Here is a tiny trained network, its code and every weight. The questions are about switching its units off for an input and a target symbol, where a switched-off unit gives its printed mean instead of its output.

import numpy as np


def w(rows, s, z=0):
    codes = np.array(rows[::2]) - 128.0
    scale = np.full(codes.shape[1], s)
    scale[-1] = z or s
    return codes * scale


def f(y):
    return y / 2 * (1 + np.tanh(0.7978845608 * (y + 0.044715 * y**3)))


def softmax(a):
    e = np.exp(a - a.max(-1, keepdims=True))
    return e / e.sum(-1, keepdims=True)


def log_softmax(a):
    a = a - a.max(-1, keepdims=True)
    return a - np.log(np.exp(a).sum(-1, keepdims=True))


def net(x, mask):
    ids = ['αβδθξστψω'.index(c) for c in x.split()]
    T = len(ids)
    res = E[ids] + P[:T]
    u = 0
    for l in range(2):
        r = res
        for j in range(2):
            rows = slice(2 * j, 2 * j + 2)
            q, k, v = (r @ M[l][rows].T for M in (Q, K, V))
            z = softmax(np.where(np.tri(T) > 0, q @ k.T / 2**0.5, -1e9)) @ v
            o = O[l][rows]
            res = res + np.where(mask[u + j], z, o[:, -1]) @ o[:, :-1]
        u += 2
        y = f(res @ A[l][:, :-1].T + A[l][:, -1])
        res = res + np.where(mask[u : u + 12], y, B[l][:, -1]) @ B[l][:, :-1]
        u += 12
    return log_softmax(res[-1] @ U[:, :-1].T + U[:, -1])


Q, K, V, O, A, B = {}, {}, {}, {}, {}, {}
E = w([
[130,174,112],'α',
[44,93,136],'β',
[160,175,118],'δ',
[127,170,128],'θ',
[121,148,108],'ξ',
[156,132,109],'σ',
[234,115,102],'τ',
[82,127,69],'ψ',
[127,92,4],'ω',
],0.014)
P = w([
[105,253,82],'0',
[119,227,90],'1',
[131,189,112],'2',
[140,147,143],'3',
[174,114,161],'4',
[186,91,167],'5',
],0.0039)
Q[0] = w([
[91,130,34],'L0H0',
[176,177,175],'L0H0',
[164,246,150],'L0H1',
[251,252,117],'L0H1',
],0.022)
K[0] = w([
[114,39,128],'L0H0',
[168,195,89],'L0H0',
[140,41,166],'L0H1',
[77,4,174],'L0H1',
],0.023)
V[0] = w([
[88,122,33],'L0H0',
[167,147,7],'L0H0',
[185,201,227],'L0H1',
[57,143,228],'L0H1',
],0.015)
O[0] = w([
[110,22,172,201],'L0H0',
[162,75,254,255],'L0H0',
[173,236,136,97],'L0H1',
[62,211,34,69],'L0H1',
],0.0096,0.0077)
A[0] = w([
[111,227,37,98],'L0N0',
[42,154,87,63],'L0N1',
[20,165,142,89],'L0N2',
[97,81,195,188],'L0N3',
[39,173,114,69],'L0N4',
[149,108,94,150],'L0N5',
[136,204,156,4],'L0N6',
[83,152,31,87],'L0N7',
[200,49,14,193],'L0N8',
[83,148,47,60],'L0N9',
[88,180,19,85],'L0N10',
[2,8,64,105],'L0N11',
],0.0043,0.0034)
B[0] = w([
[109,90,82,124],'L0N0',
[248,106,119,119],'L0N1',
[148,101,83,120],'L0N2',
[87,92,98,255],'L0N3',
[218,93,62,118],'L0N4',
[118,134,130,131],'L0N5',
[191,155,171,110],'L0N6',
[169,91,190,124],'L0N7',
[80,145,127,154],'L0N8',
[191,81,198,118],'L0N9',
[127,59,166,125],'L0N10',
[168,207,125,184],'L0N11',
],0.016,0.0056)
Q[1] = w([
[251,158,179],'L1H0',
[123,173,200],'L1H0',
[89,191,117],'L1H1',
[218,207,97],'L1H1',
],0.014)
K[1] = w([
[102,31,142],'L1H0',
[156,44,190],'L1H0',
[91,180,146],'L1H1',
[6,141,110],'L1H1',
],0.016)
V[1] = w([
[198,119,2],'L1H0',
[180,59,88],'L1H0',
[206,98,120],'L1H1',
[170,91,27],'L1H1',
],0.0087)
O[1] = w([
[96,140,254,1],'L1H0',
[90,211,188,136],'L1H0',
[156,101,167,210],'L1H1',
[39,174,203,53],'L1H1',
],0.0066,0.0086)
A[1] = w([
[136,128,137,144],'L1N0',
[178,155,86,158],'L1N1',
[111,171,89,120],'L1N2',
[152,168,85,180],'L1N3',
[127,212,153,3],'L1N4',
[122,75,166,7],'L1N5',
[114,180,119,230],'L1N6',
[116,246,70,125],'L1N7',
[111,165,2,68],'L1N8',
[121,138,174,195],'L1N9',
[141,140,62,196],'L1N10',
[63,127,157,219],'L1N11',
],0.0095,0.0045)
B[1] = w([
[143,136,130,147],'L1N0',
[136,234,145,206],'L1N1',
[55,139,212,132],'L1N2',
[103,224,157,186],'L1N3',
[44,69,58,122],'L1N4',
[39,189,131,253],'L1N5',
[116,185,252,161],'L1N6',
[133,24,223,152],'L1N7',
[11,68,241,227],'L1N8',
[185,91,120,180],'L1N9',
[108,170,2,236],'L1N10',
[212,104,99,187],'L1N11',
],0.017,0.0041)
U = w([
[129,42,175,34],'α',
[255,88,204,219],'β',
[115,144,104,39],'δ',
[159,126,98,200],'θ',
[205,187,116,179],'ξ',
[153,158,215,120],'σ',
[221,118,60,252],'τ',
[180,114,144,15],'ψ',
[199,50,45,146],'ω',
],0.0064,0.003)

Each question gives the input, a string of symbols that net reads in full, and the target symbol t.
The units are the heads (2 rows each of Q, K, V and O) and the neurons (one row each of A and B). Each row of codes is followed by its name. A weight is (code - 128) times the scale printed after its matrix; where a second scale follows, it is the last column's (O, A, B and U).
mask holds one flag per unit, layer by layer, with each layer's heads first. A switched-off unit (its flag False) gives its mean, the last column of its rows in O or B, instead of its output. The means were averaged over made-up inputs and are rounded, as every weight is.
A unit's drop is (log p(t) with every unit on - log p(t) with that unit switched off) / (log p(t) with every unit on - log p(t) with every unit switched off).
unit that matters most: the unit with the biggest drop
top k neurons: the k neurons with the biggest drops, biggest first
k most important neurons of layer l: the k neurons of layer l with the biggest drops, biggest first
heads that matter: for each layer, one digit per head in row order, 1 if its drop is at least 0.15 and else 0, layers parted by /
input ω ω δ, target α: top 2 neurons : L1N5; L0N3
input β α ω θ ω δ, target β: heads that matter : 11 / 11
input β δ σ δ τ β, target β: 2 most important neurons of layer 0 : L0N11; L0N1
input τ ξ τ α, target β: heads that matter : 01 / 00
input τ θ θ, target β: heads that matter : 01 / 00
input ω δ δ θ ψ σ, target ω: heads that matter : 00 / 10
input θ θ δ, target σ: top 2 neurons : L1N7; L1N6
input δ δ σ α, target τ: heads that matter : 01 / 00
input σ δ δ ψ, target ω: most important neuron of layer 0 : L0N11
input α δ θ σ δ, target τ: top 3 neurons : L1N8; L0N11; L1N5
input δ θ α, target σ: heads that matter : 11 / 01
input τ δ ψ α, target ω: heads that matter : 01 / 10
input δ δ β, target δ: 2 most important neurons of layer 1 : L1N10; L1N8
input δ θ α ω ξ, target α: unit that matters most : L0H1
input δ β θ α α, target δ: heads that matter : 01 / 10
input ω σ δ ω, target α: top 2 neurons : L0N3; L1N5
input τ ω ξ ξ, target α: top 3 neurons : L0N3; L1N5; L1N10
input β θ δ ξ θ, target β: heads that matter : 11 / 11
input δ τ τ τ β, target δ: heads that matter : 11 / 10
input β σ ω, target β: 4 most important neurons of layer 0 : L0N11; L0N4; L0N1; L0N2
input δ δ δ α α, target ξ: 3 most important neurons of layer 1 : L1N1; L1N10; L1N3
input ψ δ τ α, target β: top 3 neurons : L1N10; L0N11; L1N9
input β σ θ β β, target β: heads that matter : 01 / 11
input δ θ β δ ω, target δ: top neuron : L1N10
input β σ θ δ, target β: top 2 neurons : L1N11; L1N10
input β ξ δ σ θ ω, target β: 3 most important neurons of layer 0 : L0N4; L0N1; L0N2
input θ δ θ δ, target σ: heads that matter : 11 / 01
input ω τ ψ, target α: heads that matter : 11 / 00
input δ τ θ δ ω δ, target α: heads that matter : 01 / 00
input δ δ β ψ τ, target δ: 2 most important neurons of layer 1 : L1N8; L1N10
